Below is a small trained network, with its code and all its weights. Each question gives an input and a class and asks what happens when units are switched off, that is, made to give their printed mean instead of their output.

import numpy as np


def w(rows, s, z=0):
    codes = np.array(rows[::2]) - 128.0
    scale = np.full(codes.shape[1], s)
    scale[-1] = z or s
    return codes * scale


def f(y):
    return np.maximum(y, 0)


def log_softmax(a):
    a = a - a.max(-1, keepdims=True)
    return a - np.log(np.exp(a).sum(-1, keepdims=True))


def net(x, mask):
    res = np.array(x, float).reshape(1, 6) / 4 @ E
    y = f(res @ A[0][:, :-1].T + A[0][:, -1])
    res = res + np.where(mask, y, B[0][:, -1]) @ B[0][:, :-1]
    return log_softmax(res[-1] @ U[:, :-1].T + U[:, -1])


A, B = {}, {}
E = w([
[129,125,124,134],'x0',
[131,114,117,145],'x1',
[240,80,116,57],'x2',
[132,115,117,143],'x3',
[152,239,2,152],'x4',
[192,203,211,241],'x5',
],0.009)
A[0] = w([
[136,197,62,138,75],'n1',
[117,165,79,161,92],'n2',
[153,205,52,109,69],'n3',
[105,91,170,109,98],'n4',
[127,99,182,122,99],'n5',
[151,71,132,165,82],'n6',
[162,162,173,194,34],'n7',
[166,145,136,83,199],'n8',
[254,113,139,97,134],'n9',
[203,161,216,237,39],'n10',
[29,178,169,187,157],'n11',
[95,47,150,70,129],'n12',
[153,111,141,183,49],'n13',
[105,150,47,138,97],'n14',
[16,152,128,177,141],'n15',
[194,106,109,52,184],'n16',
[138,179,169,113,127],'n17',
[186,174,176,141,133],'n18',
[115,93,200,127,80],'n19',
[209,197,53,138,121],'n20',
[108,23,201,159,83],'n21',
[135,135,91,156,89],'n22',
[160,164,195,151,3],'n23',
[124,83,75,71,81],'n24',
[52,81,101,83,70],'n25',
[212,118,137,91,154],'n26',
[54,191,146,129,235],'n27',
[211,100,101,127,205],'n28',
[154,176,59,119,60],'n29',
[42,140,137,161,155],'n30',
[138,85,205,152,99],'n31',
[16,125,85,58,114],'n32',
[91,63,151,121,106],'n33',
[190,156,163,168,14],'n34',
],0.012,0.0016)
B[0] = w([
[139,195,169,75,194],'n1',
[136,166,160,111,172],'n2',
[123,161,148,53,204],'n3',
[175,173,136,92,175],'n4',
[151,176,166,66,174],'n5',
[128,154,154,116,154],'n6',
[175,125,64,146,196],'n7',
[90,119,117,165,167],'n8',
[31,36,236,254,214],'n9',
[155,136,32,146,249],'n10',
[74,100,156,176,205],'n11',
[169,137,115,114,213],'n12',
[132,131,93,122,159],'n13',
[155,179,134,106,181],'n14',
[27,78,193,195,192],'n15',
[69,80,113,175,210],'n16',
[132,123,93,159,159],'n17',
[159,72,49,175,190],'n18',
[160,200,140,66,186],'n19',
[147,157,196,76,218],'n20',
[134,197,186,93,217],'n21',
[138,159,149,103,152],'n22',
[163,123,71,118,184],'n23',
[153,93,77,150,200],'n24',
[163,121,58,145,196],'n25',
[29,91,192,165,192],'n26',
[128,123,170,159,181],'n27',
[83,109,184,147,190],'n28',
[148,149,147,103,188],'n29',
[38,85,152,172,177],'n30',
[171,159,151,60,194],'n31',
[162,92,42,161,212],'n32',
[158,181,117,99,181],'n33',
[162,112,74,164,186],'n34',
],0.008,0.013)
U = w([
[51,64,245,207,229],'0',
[233,238,225,33,2],'1',
[234,93,1,160,123],'2',
],0.0083,0.00096)

Each question gives the input, the list of numbers given to net, and the class t.
The units are the neurons (one row each of A and B). Each row of codes is followed by its name. A weight is (code - 128) times the scale printed after its matrix; where a second scale follows, it is the last column's (A, B and U).
mask holds one flag per neuron, in row order. A switched-off neuron (its flag False) gives its mean, the last column of its row in B, instead of its output. The means were averaged over made-up inputs and are rounded, as every weight is.
A unit's drop is (log p(t) with every unit on - log p(t) with that unit switched off) / (log p(t) with every unit on - log p(t) with every unit switched off).
The circuit of an input: a set's keep is (log p(t) with only the set's units on - log p(t) with every unit switched off) / (log p(t) with every unit on - log p(t) with every unit switched off). Starting from the 12 units with the biggest drops (on a tie, the unit counted first), units are removed one at a time, each time the one whose removal leaves the highest keep (on an exact tie, the one counted first), for as long as the keep stays at least 0.8.
circuit, biggest first: the units of the circuit, biggest drop first
k most important neurons: the k neurons with the biggest drops, biggest first
drop of u: that unit's drop, to one decimal
input [3,3,7,6,3,6], class 0: circuit, biggest first : (n9)
input [3,-5,5,-4,-1,-5], class 0: circuit, biggest first : (n10 n16)
input [7,0,8,7,8,8], class 0: 2 most important neurons : (n9 n26)
input [8,8,-5,8,6,-1], class 1: 3 most important neurons : (n9 n1 n14)
input [8,-7,7,-5,2,-7], class 0: 2 most important neurons : (n9 n26)
input [-2,-7,5,4,2,6], class 2: 4 most important neurons : (n10 n18 n15 n34)
input [8,5,-5,7,6,-2], class 1: 3 most important neurons : (n9 n1 n14)
input [2,7,5,8,6,-6], class 1: 2 most important neurons : (n20 n3)
input [-3,6,-1,-4,-4,2], class 1: drop of n8 : 0.0
input [-6,6,1,-8,-5,-4], class 1: drop of n21 : 0.1
input [-5,2,-6,-8,5,7], class 2: drop of n1 : -0.1
input [4,2,-4,0,-6,8], class 2: drop of n10 : 0.3
